Below are the code and all the weights of a small trained network. Each question names an input and a target symbol and asks about switching units off, where a switched-off unit gives its printed mean instead of its output.

import numpy as np


def w(rows, s, z=0):
    codes = np.array(rows[::2]) - 128.0
    scale = np.full(codes.shape[1], s)
    scale[-1] = z or s
    return codes * scale


def norm(h):
    return h / np.sqrt((h * h).mean(-1, keepdims=True) + 1e-5)


def f(y):
    return y / 2 * (1 + np.tanh(0.7978845608 * (y + 0.044715 * y**3)))


def softmax(a):
    e = np.exp(a - a.max(-1, keepdims=True))
    return e / e.sum(-1, keepdims=True)


def log_softmax(a):
    a = a - a.max(-1, keepdims=True)
    return a - np.log(np.exp(a).sum(-1, keepdims=True))


def net(x, mask):
    ids = ['Δγζμξστφψω'.index(c) for c in x.split()]
    T = len(ids)
    res = E[ids] + P[:T]
    u = 0
    for l in range(2):
        q, k, v = (norm(res) @ M[l].T for M in (Q, K, V))
        z = softmax(np.where(np.tri(T) > 0, q @ k.T / 3**0.5, -1e9)) @ v
        res = res + np.where(mask[u], z, O[l][:, -1]) @ O[l][:, :-1]
        u += 1
        y = f(norm(res) @ A[l][:, :-1].T + A[l][:, -1])
        res = res + np.where(mask[u : u + 4], y, B[l][:, -1]) @ B[l][:, :-1]
        u += 4
    return log_softmax(norm(res)[-1] @ U[:, :-1].T + U[:, -1])


Q, K, V, O, A, B = {}, {}, {}, {}, {}, {}
E = w([
[31,101,180,230,172],'Δ',
[99,92,230,206,75],'γ',
[180,31,114,25,115],'ζ',
[246,140,60,71,132],'μ',
[206,190,52,133,132],'ξ',
[51,28,100,160,138],'σ',
[47,55,182,205,173],'τ',
[94,248,169,91,129],'φ',
[184,107,152,137,195],'ψ',
[5,122,122,133,80],'ω',
],0.018)
P = w([
[134,155,167,89,253],'0',
[148,137,169,120,170],'1',
[137,134,159,127,148],'2',
[129,133,147,127,134],'3',
[123,130,137,134,126],'4',
[115,129,127,134,114],'5',
[114,121,113,132,103],'6',
[111,118,115,130,100],'7',
],0.018)
Q[0] = w([
[58,136,120,86,192],'L0H0',
[135,95,198,112,87],'L0H0',
[97,136,53,64,248],'L0H0',
],0.013)
K[0] = w([
[79,138,188,144,194],'L0H0',
[111,87,101,87,122],'L0H0',
[153,152,247,109,210],'L0H0',
],0.014)
V[0] = w([
[85,176,98,172,150],'L0H0',
[185,168,71,111,138],'L0H0',
[92,57,153,2,177],'L0H0',
],0.0081)
O[0] = w([
[76,255,141,116,214,88],'L0H0',
[102,131,199,143,109,96],'L0H0',
[101,125,27,154,66,254],'L0H0',
],0.011,0.0079)
A[0] = w([
[222,94,53,132,130,254],'L0N0',
[140,166,153,125,230,131],'L0N1',
[191,255,159,72,15,102],'L0N2',
[191,81,112,64,152,158],'L0N3',
],0.0091,0.0048)
B[0] = w([
[162,225,218,178,207,255],'L0N0',
[182,92,141,42,32,150],'L0N1',
[82,19,119,246,180,165],'L0N2',
[117,144,162,193,199,188],'L0N3',
],0.011,0.0079)
Q[1] = w([
[106,97,107,138,251],'L1H0',
[84,129,86,127,85],'L1H0',
[77,92,129,157,185],'L1H0',
],0.025)
K[1] = w([
[155,128,125,73,210],'L1H0',
[69,128,110,103,107],'L1H0',
[155,107,138,7,169],'L1H0',
],0.022)
V[1] = w([
[61,28,155,116,139],'L1H0',
[47,207,129,92,86],'L1H0',
[136,140,233,5,100],'L1H0',
],0.011)
O[1] = w([
[186,80,40,123,199,92],'L1H0',
[10,142,176,68,226,2],'L1H0',
[133,15,215,232,179,126],'L1H0',
],0.011,0.0058)
A[1] = w([
[255,236,213,136,193,1],'L1N0',
[166,137,222,133,235,173],'L1N1',
[7,151,176,54,186,24],'L1N2',
[11,58,237,156,81,17],'L1N3',
],0.014,0.0055)
B[1] = w([
[42,119,157,169,216,255],'L1N0',
[105,200,133,173,163,229],'L1N1',
[119,5,100,141,77,206],'L1N2',
[164,150,132,58,97,176],'L1N3',
],0.029,0.0081)
U = w([
[56,191,93,134,203,187],'Δ',
[188,53,199,247,150,1],'γ',
[166,150,98,208,31,97],'ζ',
[234,138,87,30,160,239],'μ',
[150,191,173,74,111,171],'ξ',
[105,206,35,85,140,171],'σ',
[184,89,17,137,213,71],'τ',
[97,80,237,110,101,74],'φ',
[161,120,186,123,92,93],'ψ',
[97,47,84,84,140,182],'ω',
],0.013,0.0087)

Each question gives the input, a string of symbols that net reads in full, and the target symbol t.
The units are the heads (3 rows each of Q, K, V and O) and the neurons (one row each of A and B). Each row of codes is followed by its name. A weight is (code - 128) times the scale printed after its matrix; where a second scale follows, it is the last column's (O, A, B and U).
mask holds one flag per unit, layer by layer, with each layer's heads first. A switched-off unit (its flag False) gives its mean, the last column of its rows in O or B, instead of its output. The means were averaged over made-up inputs and are rounded, as every weight is.
A unit's drop is (log p(t) with every unit on - log p(t) with that unit switched off) / (log p(t) with every unit on - log p(t) with every unit switched off).
The circuit of an input: a set's keep is (log p(t) with only the set's units on - log p(t) with every unit switched off) / (log p(t) with every unit on - log p(t) with every unit switched off). Starting from all 10 units, units are removed one at a time, each time the one whose removal leaves the highest keep (on an exact tie, the one counted first), for as long as the keep stays at least 0.8.
units of the circuit, in order: the units of the circuit, biggest drop first
most important unit: the unit with the biggest drop
k most important neurons: the k neurons with the biggest drops, biggest first
top k neurons in layer l: the k neurons of layer l with the biggest drops, biggest first
input ω φ ζ ω Δ, target ω: units of the circuit, in order => L0N0, L0N3, L1H0, L1N2
input φ ω τ γ ω ζ Δ τ, target φ: 2 most important neurons => L0N0, L0N1
input ζ ζ γ γ ζ, target ζ: 2 most important neurons => L0N1, L0N3
input ζ φ φ ξ τ, target ζ: units of the circuit, in order => L1H0, L1N0, L0H0, L0N0
input ζ ψ ζ ζ, target ζ: most important unit => L0H0
input ω ξ ζ μ φ σ ζ, target γ: 2 most important neurons => L0N3, L0N0
input γ ζ φ ζ ω ζ Δ, target γ: 2 most important neurons => L0N2, L0N3
input ζ ζ σ ζ γ ζ, target μ: units of the circuit, in order => L1N0, L1N2
input ω φ τ, target ω: units of the circuit, in order => L1H0, L1N2, L0N0
input ξ μ Δ, target ξ: 2 most important neurons => L1N3, L0N1
input ξ Δ ω ζ ζ ζ μ, target Δ: units of the circuit, in order => L0N0, L1N0
input γ ζ Δ, target γ: 4 most important neurons => L0N3, L0N1, L1N0, L0N0
input ω ξ τ γ ω, target ω: units of the circuit, in order => L1H0, L1N2
input ζ σ ξ ζ σ, target ζ: 3 most important neurons => L1N0, L0N0, L1N2
input γ ζ μ φ ζ τ φ, target γ: 4 most important neurons => L0N2, L0N1, L0N3, L0N0
input μ φ σ, target μ: most important unit => L1N3
input ζ σ σ ψ ζ ζ σ Δ, target ζ: units of the circuit, in order => L1N0, L0H0, L1H0
input ω μ σ ζ, target Δ: 3 most important neurons => L0N0, L1N0, L1N2
input ζ Δ γ τ Δ γ, target ζ: top 2 neurons in layer 1 => L1N0, L1N3
input τ φ ψ γ τ ψ φ, target τ: units of the circuit, in order => L1H0, L0N0, L0N2, L0N1
input ζ μ γ, target μ: top neuron in layer 1 => L1N3
input Δ ψ γ γ ζ Δ ζ, target γ: top 2 neurons in layer 0 => L0N0, L0N3
input μ γ ζ ζ ζ γ ζ Δ, target μ: units of the circuit, in order => L1N3, L1N0, L0N0, L1N1
input σ φ ψ ζ γ ζ Δ, target σ: 3 most important neurons => L0N2, L0N3, L0N0
input μ ω ψ ζ φ, target ξ: 4 most important neurons => L0N2, L1N3, L0N1, L1N2
input σ ω γ σ φ, target σ: 3 most important neurons => L1N0, L1N2, L0N2
